Below are the code and all the weights of a small trained network. Each question names an input and a class and asks about switching units off, where a switched-off unit gives its printed mean instead of its output.

import numpy as np


def w(rows, s, z=0):
    codes = np.array(rows[::2]) - 128.0
    scale = np.full(codes.shape[1], s)
    scale[-1] = z or s
    return codes * scale


def f(y):
    return y / 2 * (1 + np.tanh(0.7978845608 * (y + 0.044715 * y**3)))


def log_softmax(a):
    a = a - a.max(-1, keepdims=True)
    return a - np.log(np.exp(a).sum(-1, keepdims=True))


def net(x, mask):
    res = np.array(x, float).reshape(1, 7) / 4 @ E
    y = f(res @ A[0][:, :-1].T + A[0][:, -1])
    res = res + np.where(mask, y, B[0][:, -1]) @ B[0][:, :-1]
    return log_softmax(res[-1] @ U[:, :-1].T + U[:, -1])


A, B = {}, {}
E = w([
[127,141,157,118,153,6,156,146,108],'x0',
[127,129,128,127,127,128,128,128,128],'x1',
[128,129,128,127,128,128,128,128,127],'x2',
[128,128,127,128,128,128,127,127,128],'x3',
[114,94,158,165,187,140,125,171,219],'x4',
[128,128,128,128,127,128,129,127,128],'x5',
[167,132,202,180,75,134,62,155,115],'x6',
],0.019)
A[0] = w([
[126,124,170,138,183,30,134,156,171,1],'N1',
[129,134,111,102,133,151,128,109,162,131],'N2',
[125,123,132,153,151,217,122,141,182,106],'N3',
[126,146,112,125,129,149,113,150,101,100],'N4',
[123,131,129,140,117,134,136,139,129,121],'N5',
[132,127,117,129,119,119,150,128,127,144],'N6',
[129,138,95,113,74,196,140,100,31,204],'N7',
[132,135,106,105,104,181,114,102,87,158],'N8',
[131,124,126,141,137,88,128,119,156,100],'N9',
[154,133,233,180,39,94,81,140,81,95],'N10',
[152,120,231,177,77,142,78,144,108,129],'N11',
[137,124,139,109,85,107,111,140,103,73],'N12',
[119,132,115,121,139,161,127,130,171,145],'N13',
[144,121,94,152,151,139,146,126,137,151],'N14',
[129,154,133,98,105,37,141,116,6,112],'N15',
[120,136,167,134,128,154,126,143,148,77],'N16',
[131,108,53,115,136,74,139,115,76,157],'N17',
[134,127,133,115,148,186,119,147,162,123],'N18',
[111,129,90,120,149,147,188,120,153,232],'N19',
[121,129,147,139,92,155,126,142,150,64],'N20',
],0.02,0.0096)
B[0] = w([
[151,197,151,50,123,121,124,231,65,210],'N1',
[124,69,117,126,138,135,144,157,124,160],'N2',
[121,109,117,173,125,123,129,34,157,219],'N3',
[129,153,126,123,108,135,119,144,123,139],'N4',
[144,115,136,125,143,146,118,122,124,131],'N5',
[135,119,140,115,145,132,133,111,133,137],'N6',
[149,180,161,51,132,131,130,239,75,224],'N7',
[140,166,148,92,138,113,139,206,111,187],'N8',
[140,134,159,110,151,151,143,155,122,152],'N9',
[104,49,75,254,137,141,139,226,96,251],'N10',
[164,190,178,179,124,123,59,109,177,245],'N11',
[110,95,126,174,124,117,116,157,112,155],'N12',
[100,78,86,131,120,107,112,160,141,175],'N13',
[128,72,114,113,119,128,129,150,129,155],'N14',
[102,95,99,202,127,133,160,10,165,224],'N15',
[139,152,111,133,143,117,79,117,155,154],'N16',
[146,157,158,79,125,132,117,29,165,183],'N17',
[124,82,123,146,134,135,113,92,138,183],'N18',
[88,51,77,78,125,123,152,158,104,201],'N19',
[138,152,136,144,109,117,91,100,147,155],'N20',
],0.029,0.033)
U = w([
[142,132,143,13,120,133,133,156,52,231],'0',
[102,28,65,196,112,148,113,97,113,181],'1',
[194,173,184,144,106,149,46,203,76,100],'2',
[164,103,136,177,105,157,30,53,188,1],'3',
[118,101,111,120,106,144,145,2,137,83],'4',
],0.0073,0.0043)

Each question gives the input, the list of numbers given to net, and the class t.
The units are the neurons (one row each of A and B). Each row of codes is followed by its name. A weight is (code - 128) times the scale printed after its matrix; where a second scale follows, it is the last column's (A, B and U).
mask holds one flag per neuron, in row order. A switched-off neuron (its flag False) gives its mean, the last column of its row in B, instead of its output. The means were averaged over made-up inputs and are rounded, as every weight is.
A unit's drop is (log p(t) with every unit on - log p(t) with that unit switched off) / (log p(t) with every unit on - log p(t) with every unit switched off).
The circuit of an input: a set's keep is (log p(t) with only the set's units on - log p(t) with every unit switched off) / (log p(t) with every unit on - log p(t) with every unit switched off). Starting from the 12 units with the biggest drops (on a tie, the unit counted first), units are removed one at a time, each time the one whose removal leaves the highest keep (on an exact tie, the one counted first), for as long as the keep stays at least 0.8.
circuit, biggest first: the units of the circuit, biggest drop first
unit that matters most: the unit with the biggest drop
top k neurons: the k neurons with the biggest drops, biggest first
drop when u is switched off: that unit's drop, to one decimal
input [8,0,5,-3,-3,-2,1], class 1: unit that matters most	N15
input [4,3,-3,6,4,-3,0], class 0: circuit, biggest first	N11; N10
input [8,0,8,-1,0,3,-1], class 4: top 2 neurons	N15; N7
input [1,7,6,2,-1,-2,-1], class 4: top 4 neurons	N10; N1; N11; N7
input [0,-8,-4,8,1,-2,7], class 3: top 2 neurons	N11; N7
input [1,-7,-5,4,-7,5,0], class 4: circuit, biggest first	N15; N17
input [7,-5,-8,-3,0,1,7], class 1: top 2 neurons	N10; N15
input [1,-6,3,-7,-6,8,-5], class 4: top 2 neurons	N15; N1
input [5,-7,8,1,0,1,-6], class 4: top 3 neurons	N15; N7; N17
input [-8,-4,3,-1,0,-1,3], class 2: top 3 neurons	N7; N15; N8
input [1,-3,7,5,6,-1,-7], class 0: top 3 neurons	N10; N15; N1
input [-2,6,3,7,-5,-3,0], class 0: top 2 neurons	N11; N10
input [0,-6,6,-1,2,0,6], class 3: top 3 neurons	N11; N7; N1
input [-5,8,-4,0,6,-1,7], class 3: circuit, biggest first	N11
input [6,0,-8,2,-7,-8,2], class 1: drop when N15 is switched off	0.1
input [-1,-7,5,2,4,3,5], class 3: drop when N11 is switched off	0.5
input [5,-4,3,-1,-6,-6,4], class 1: drop when N10 is switched off	2.0
input [3,-8,4,5,-6,8,-7], class 4: drop when N15 is switched off	1.1
input [7,3,-6,5,-1,5,4], class 1: top 2 neurons	N15; N10
input [2,-2,-4,5,-2,2,-1], class 4: top neuron	N10
